[[152 128 128 127 105]
 [129 144 144 111 131]
 [130 144 144 111 130]]
:
[[105 131 130]
 [127 111 111]
 [128 144 144]
 [128 144 144]
 [152 129 130]]

[[119 149 129 126 131 115 132 113 132 145 138]
 [133 133 137 133 140 127 141 137 138 135 130]
 [128 129 123 128 119 136 118 122 122 127 134]
 [133 132 129 133 127 138 126 129 129 131 135]
 [146 112 135 138 133 151 132 154 132 117 125]
 [129 129 135 129 138 120 140 135 136 132 124]]
:
[[138 130 134 135 125 124]
 [145 135 127 131 117 132]
 [132 138 122 129 132 136]
 [113 137 122 129 154 135]
 [132 141 118 126 132 140]
 [115 127 136 138 151 120]
 [131 140 119 127 133 138]
 [126 133 128 133 138 129]
 [129 137 123 129 135 135]
 [149 133 129 132 112 129]
 [119 133 128 133 146 129]]

[[106 120]
 [112 135]
 [122 149]
 [113 135]
 [128 111]
 [135 125]
 [128 112]
 [148 136]]
:
[[120 135 149 135 111 125 112 136]
 [106 112 122 113 128 135 128 148]]

[[128 147 152 120 128 128 105]
 [124 128 128 137 134 124 128]
 [128 128 129 128 128 128 127]
 [132 127 127 120 122 132 128]]
:
[[105 128 127 128]
 [128 124 128 132]
 [128 134 128 122]
 [120 137 128 120]
 [152 128 129 127]
 [147 128 128 127]
 [128 124 128 132]]

[[124 143 157 140 148 142]
 [122 130 113 114 149 135]
 [143 142 108 135 130 141]
 [136 105 100 139 122 139]
 [135 108 149 141 154 143]]
:
[[142 135 141 139 143]
 [148 149 130 122 154]
 [140 114 135 139 141]
 [157 113 108 100 149]
 [143 130 142 105 108]
 [124 122 143 136 135]]

[[121 100 121 151 127 151 126 127]
 [145 128 145 129 119 129 105 120]
 [146 128 146 129 120 129 105 120]]
:
[[127 120 120]
 [126 105 105]
 [151 129 129]
 [127 119 120]
 [151 129 129]
 [121 145 146]
 [100 128 128]
 [121 145 146]]

[[110 111 150 108 106 107 118 150 110 151 115 156 153 153]
 [114 125  99 120 123 138 109 135 105 127 135 112  98 117]
 [129 140 119 136 139 154 123 150 121 142 148 132 120 134]
 [126 115 145 119 115 101 133 113 134 120 108 132 145 129]
 [142 142 105 144 146 146 135 106 142 105 139  99 102 103]]
:
[[153 117 134 129 103]
 [153  98 120 145 102]
 [156 112 132 132  99]
 [115 135 148 108 139]
 [151 127 142 120 105]
 [110 105 121 134 142]
 [150 135 150 113 106]
 [118 109 123 133 135]
 [107 138 154 101 146]
 [106 123 139 115 146]
 [108 120 136 119 144]
 [150  99 119 145 105]
 [111 125 140 115 142]
 [110 114 129 126 142]]

[[143 150 108 140 108 127 146 144 114 128 145 108 129 144 109 106]
 [132 121 119 112 134 137 106 115 119 128 107 121 120 133 135 136]
 [121 114 139 130 132 120 131 127 141 128 130 137 133 121 131 132]]
:
[[106 136 132]
 [109 135 131]
 [144 133 121]
 [129 120 133]
 [108 121 137]
 [145 107 130]
 [128 128 128]
 [114 119 141]
 [144 115 127]
 [146 106 131]
 [127 137 120]
 [108 134 132]
 [140 112 130]
 [108 119 139]
 [150 121 114]
 [143 132 121]]

[[127 132 124 120 125 109 122 111 134 136 126 112 126 135 139 117]
 [116 131 113 133 113 132 117 149 123 122 115 141 113 114 126 137]
 [121 133 109 123 111 124 108 116 134 137 116 116 115 131 134 124]
 [129 137 124 137 118 134 122 126 145 144 124 132 122 138 123 134]]
:
[[117 137 124 134]
 [139 126 134 123]
 [135 114 131 138]
 [126 113 115 122]
 [112 141 116 132]
 [126 115 116 124]
 [136 122 137 144]
 [134 123 134 145]
 [111 149 116 126]
 [122 117 108 122]
 [109 132 124 134]
 [125 113 111 118]
 [120 133 123 137]
 [124 113 109 124]
 [132 131 133 137]
 [127 116 121 129]]
---
[[143 108 110 149 128 150 122 141 156 145 104 146]
 [144 137 110 142 135 134 121 143 149 137 132 148]
 [132 141 126 126 131 135 127 127 144 132 150 147]
 [151 152 113 139 135 121 118 140 147 135 140 153]]
:
[[151 152 113 139 135 121 118 140 147 135 140 153]
 [132 141 126 126 131 135 127 127 144 132 150 147]
 [144 137 110 142 135 134 121 143 149 137 132 148]
 [143 108 110 149 128 150 122 141 156 145 104 146]]

[[129 116 132 133 116 122 123 140 128 124 115 124 111 103 126]
 [130 111 135 133 115 118 128 131 129 128 114 124 118 105 122]
 [128 126 128 129 126 127 127 131 128 127 126 127 124 123 129]]
:
[[128 126 128 129 126 127 127 131 128 127 126 127 124 123 129]
 [129 116 132 133 116 122 123 140 128 124 115 124 111 103 126]
 [130 111 135 133 115 118 128 131 129 128 114 124 118 105 122]]

[[130 125 125 125 130 130]
 [118 144 144 144 118 118]
 [120 143 143 142 120 120]
 [112 155 155 154 112 112]
 [133 121 121 121 133 133]]
:
[[112 155 155 154 112 112]
 [118 144 144 144 118 118]
 [120 143 143 142 120 120]
 [130 125 125 125 130 130]
 [133 121 121 121 133 133]]

[[112 117 122 128 112 137 147 120 107 124 129 152 121]
 [115 118 124 134 110 131 144 120 111 117 135 151 123]
 [144 139 135 130 144 117 108 136 150 130 129 105 136]]
:
[[144 139 135 130 144 117 108 136 150 130 129 105 136]
 [115 118 124 134 110 131 144 120 111 117 135 151 123]
 [112 117 122 128 112 137 147 120 107 124 129 152 121]]

[[117 123 120 120 125 129 122 118 143 132 120 124]
 [132 133 122 149 139 136 132 130 156 112 118 152]
 [122 137 124 118 133 135 127 103 125 149 152 142]
 [118 147 115 138 132 128 135 137 152 119 131 142]]
:
[[118 147 115 138 132 128 135 137 152 119 131 142]
 [122 137 124 118 133 135 127 103 125 149 152 142]
 [132 133 122 149 139 136 132 130 156 112 118 152]
 [117 123 120 120 125 129 122 118 143 132 120 124]]

[[126 127 127 128 126 126 127 127 126 126]
 [123 133 133 133 123 123 123 133 123 123]
 [117 142 142 142 117 117 117 142 117 117]
 [127 126 126 126 127 127 127 126 127 127]
 [109 155 155 155 109 109 109 155 109 109]
 [122 134 134 134 122 122 122 134 121 121]]
:
[[109 155 155 155 109 109 109 155 109 109]
 [117 142 142 142 117 117 117 142 117 117]
 [122 134 134 134 122 122 122 134 121 121]
 [123 133 133 133 123 123 123 133 123 123]
 [126 127 127 128 126 126 127 127 126 126]
 [127 126 126 126 127 127 127 126 127 127]]

[[129 129 101 129 128 134 124 129 130 126 127 128 133]
 [132 139 111 128 121 128 137 137 129 128 125 131 136]]
:
[[132 139 111 128 121 128 137 137 129 128 125 131 136]
 [129 129 101 129 128 134 124 129 130 126 127 128 133]]

[[116 117 122 134 121 115 128 106]
 [122 135 116 139 118 131 131 113]
 [123 107 131 108 134 125 127 131]
 [116 118 116 136 118 115 126 101]
 [133 136 117 137 121 130 125 117]
 [114 112 120 123 122 128 133 117]]
:
[[133 136 117 137 121 130 125 117]
 [122 135 116 139 118 131 131 113]
 [116 118 116 136 118 115 126 101]
 [116 117 122 134 121 115 128 106]
 [114 112 120 123 122 128 133 117]
 [123 107 131 108 134 125 127 131]]
